Each row has a class, written after it.
[-23.7  17.6  -0.3  18.6   9.4 -10.9  12.8  12.4   2.8  21.5  -3.0 -13.8
 -29.3 -11.3  -0.7  -4.0   7.8 -10.2   2.6 -14.9  -2.0 -13.9 -49.5   9.4
  13.5  -7.0] => W
[-36.6  16.0   6.2 -12.9  15.1  -9.0  -5.7  32.1  29.8  20.9  11.3  -4.8
 -14.5   7.5   4.2  11.8  -1.9  -1.2   7.8 -18.4  -6.3  -3.5 -48.4   9.8
  28.6 -16.9] => W
[-13.6   2.2  -4.7  -8.7  20.1   4.2  12.4   2.2   7.9   0.8 -14.3   2.7
 -17.9  -9.2 -32.8   1.5  16.1  -3.6  -1.2  -7.8  -6.7  -9.3 -19.7   6.5
  16.0  -1.7] => W
[-33.5  11.6  15.9 -22.7  12.8   2.7 -25.8  39.1   0.3  43.9  18.0 -16.5
 -22.4  -5.7   0.3  13.0   7.4 -16.8  17.3 -18.3   9.3  -8.6 -44.6  -0.7
  24.2   2.1] => W
[-25.3 -12.4  -4.5 -52.3   3.8  -1.1  -5.5  27.9   3.7  16.7  -2.6 -18.9
 -16.7 -13.8  -1.0   8.9  -1.7 -21.4  15.5  15.5  32.5 -11.4 -18.9  -0.4
  33.4 -14.6] => Z
[-35.8   6.4  20.5 -45.9  -9.6   3.3  -8.9  51.1   4.5  27.6  14.4 -32.3
 -25.6 -24.8  19.5  -0.2 -16.5 -23.0  10.8   9.3  37.0  -7.7 -48.0  -7.3
   6.4 -28.4] => Z
[-53.5  -7.6  31.2 -41.9  32.6  22.3 -42.8  57.6  43.9  31.9  30.1 -12.2
 -19.7   2.8 -16.8  22.6  -2.8 -10.3   1.8 -20.1  -5.0  -7.6 -60.7   9.7
  44.7 -16.5] => W
[-33.1   9.1  -3.0  -6.0  10.4  -8.8   8.8  38.8  17.7  25.0  -2.1 -13.2
  -5.3   0.1  11.2  10.7  -0.8 -17.6  11.9  -7.3   3.3  -3.1 -33.0  12.2
  29.9  -8.1] => W
[-21.4  16.9  -0.2   6.1  11.5  -1.7   7.3  18.2   7.6  17.0  -4.9   3.3
 -16.6  -3.2   5.7   9.5  17.9 -12.3  14.2 -14.8  -5.5  -0.8 -28.9   6.9
  10.9 -11.5] => W
[  5.6  16.0  12.6   6.9  -4.7 -11.8  15.9   4.3  -8.6  11.8  -4.6 -10.8
 -12.7 -12.6   8.6  -8.2  15.6 -15.0   9.3   2.5  12.8 -11.2 -13.2  -1.3
  11.0   0.3] => W
[-25.3   8.3  24.2 -30.4   6.3  15.4 -14.6  32.7 -17.1  40.6  -0.5 -29.6
 -22.4 -34.0  -8.0   4.5  17.5 -16.1  23.8 -12.2  34.9 -12.8 -27.4  -4.0
  19.1 -18.6] => Z
[-24.0   8.1  25.0 -35.2  14.1   8.6 -13.1  34.1 -14.6  31.3  -3.9 -26.7
 -24.0 -41.1   6.2  -8.3  23.3 -21.9  23.8  -1.7  40.0 -20.0 -18.9   0.4
  20.6 -11.4] => Z
[-33.5  15.6   8.1  -8.3   3.2  -6.2   3.4  35.6  -1.9  37.1  14.6 -22.0
 -16.2 -22.1  10.1   6.8   1.2 -24.8   3.4 -11.5  15.8 -11.3 -50.9   4.5
  16.6 -10.5] => W
[-18.4 -23.8  36.2 -61.2   5.3  37.3 -12.6  46.6 -18.7  23.7 -15.7 -26.7
 -10.4 -40.7 -10.8   4.4  28.5 -22.3  28.0   0.4  46.9  -8.9   4.3  -1.0
  34.0 -22.3] => Z
[-14.0  24.7  -2.1   7.2 -12.1  -3.1 -13.5  28.5 -12.1  22.3  14.1 -15.4
 -28.9  -4.8  -1.7  -1.3 -24.8 -13.0   1.3  -3.8  -5.6 -12.7 -27.8  -1.1
   6.8  -8.3] => Z
[-15.5  30.7  -1.6  15.8   9.9  -9.4  11.1  19.8 -11.5  27.7 -13.5 -10.5
 -24.5 -12.7  11.7  -7.4   9.6 -19.4  15.9 -14.9   5.2  -5.5 -30.6   8.4
  11.9  -6.2] => W
[-26.3   4.4  24.8 -22.9  -4.4  -2.4 -32.8  56.2  -4.3  44.5  30.9 -24.4
 -22.9 -11.3  -0.3  13.9  -7.2 -17.4  18.9 -19.3  24.0   2.1 -55.0   0.8
  16.9 -25.5] => Z
[-15.5  22.9   9.2  12.8   8.2   3.1   9.1  49.1 -16.5  21.4 -12.8 -22.9
 -30.5 -25.4  -0.9  -6.7   2.1  -8.5  24.7   1.3  24.8 -18.6  -7.3   5.4
  19.0   1.4] => Z
[-21.5  33.2 -15.7  12.6  -3.0 -12.2  14.3  14.1   3.5  20.8 -10.6 -10.3
 -27.1 -13.0  20.3 -10.6  -4.3  -7.3  11.7  -1.1   5.8 -14.6 -23.3  -0.9
  18.9  -8.2] => W
[-17.5  27.4  -6.4   5.3   9.0 -22.7  21.6  -9.5   1.1   3.5 -28.9  -9.0
 -18.5  -9.1   6.9   4.7  15.8 -21.1   9.0   1.5  -6.2 -15.2 -21.6   4.2
  15.6 -11.2] => W
[-26.9  17.2   6.8 -14.0  13.1  -8.9  -0.3  30.3  10.2  29.0  -2.0 -30.4
 -17.2 -16.4  18.4   5.4  -0.6 -11.4   9.0 -15.8   9.5 -28.7 -43.7   3.4
  29.6 -13.0] => W
[-25.5   9.7  24.1 -15.7   1.8   5.1 -14.8  39.5 -19.7  37.1   4.8 -33.6
 -25.6 -38.0  -0.5   6.8  10.0 -20.8  14.2 -10.6  24.1  -5.1 -23.9  -0.1
  24.3 -19.0] => Z
[-24.8  24.4   3.5  10.6   5.1 -13.1   0.7  22.2   0.1  24.8  10.1  -4.0
 -21.3 -11.1  10.8   6.7   5.8 -19.6  11.9 -15.0 -10.6  17.3 -45.2   1.1
  33.9 -11.1] => W
[-20.8   9.3   4.4 -19.3  -2.9  -3.9  -7.5  38.9  -6.6  26.3   5.1 -26.5
 -19.6 -22.2   4.9   5.1   2.6 -31.2  18.9  -3.1  25.6  -9.4 -26.8   0.3
  26.6 -12.0] => Z
[-42.3   0.1  42.0 -30.6  15.9   3.7 -33.2  50.2  11.3  43.5  17.4 -17.0
  -7.0  -5.5 -25.4  19.0  -1.9 -17.6  10.3 -13.1  22.8   7.5 -47.1  19.1
  36.5 -27.2] => Z
[-37.4  16.4  32.9 -28.2  69.3  16.2 -17.4  48.2  -5.9  31.6 -11.5 -20.5
 -25.9 -34.1 -24.8  16.6  32.9 -13.1  37.6  -1.9  26.0 -11.6   0.2  10.6
  37.6 -39.1] => Z
[-31.2  17.3   5.8   6.0  12.6  -3.0   4.0  27.8  -1.5  35.5  13.4  -3.8
 -16.6  -8.8   0.9   7.8   5.6 -32.5   7.7 -14.4  14.7 -12.3 -39.6   3.7
  19.7 -10.9] => W
[ -7.4  26.3  -0.1  17.4   9.2  -7.4  13.8   4.4 -13.3  15.0 -17.2 -10.6
 -19.3 -18.1   6.4 -18.8  17.9 -14.4  -1.3  -5.3   2.0 -10.7  -9.8  -5.4
 -13.9  -4.7] => W
[-13.6  23.2  30.7 -50.7  11.3  21.8 -16.7  30.9 -17.6  28.3  -2.0 -25.7
  -7.0 -25.4  -3.4  -6.6  17.2 -19.8  14.7   0.9  48.4 -22.7 -12.2  -7.8
  30.4 -17.9] => Z
[-30.0  27.5  20.9  -6.6   6.4  -6.6 -13.9  49.1 -16.1  37.7  20.8 -31.1
 -35.6 -27.8  -3.1  -1.7   3.1 -12.8  21.4 -17.3  17.4 -12.9 -19.8  -7.3
  11.9 -15.1] => Z
[-39.4   7.2  -0.6 -20.7  -1.7  -7.1 -10.3  49.5   8.1  23.2  18.9 -23.1
 -67.5  -1.3 -14.0  -2.1  -6.9 -10.9  22.6  16.5  10.4 -11.6  -5.9  -2.2
  18.3 -12.9] => Z
[-23.9  11.7   8.4   0.1  18.9   0.7  -4.3  16.8  -0.6  33.5   2.3  -2.5
 -20.8  -6.2  -4.1   3.9  16.6  -8.6  28.0 -10.9   3.2 -11.1 -29.7  13.8
   9.1  -5.9] => W
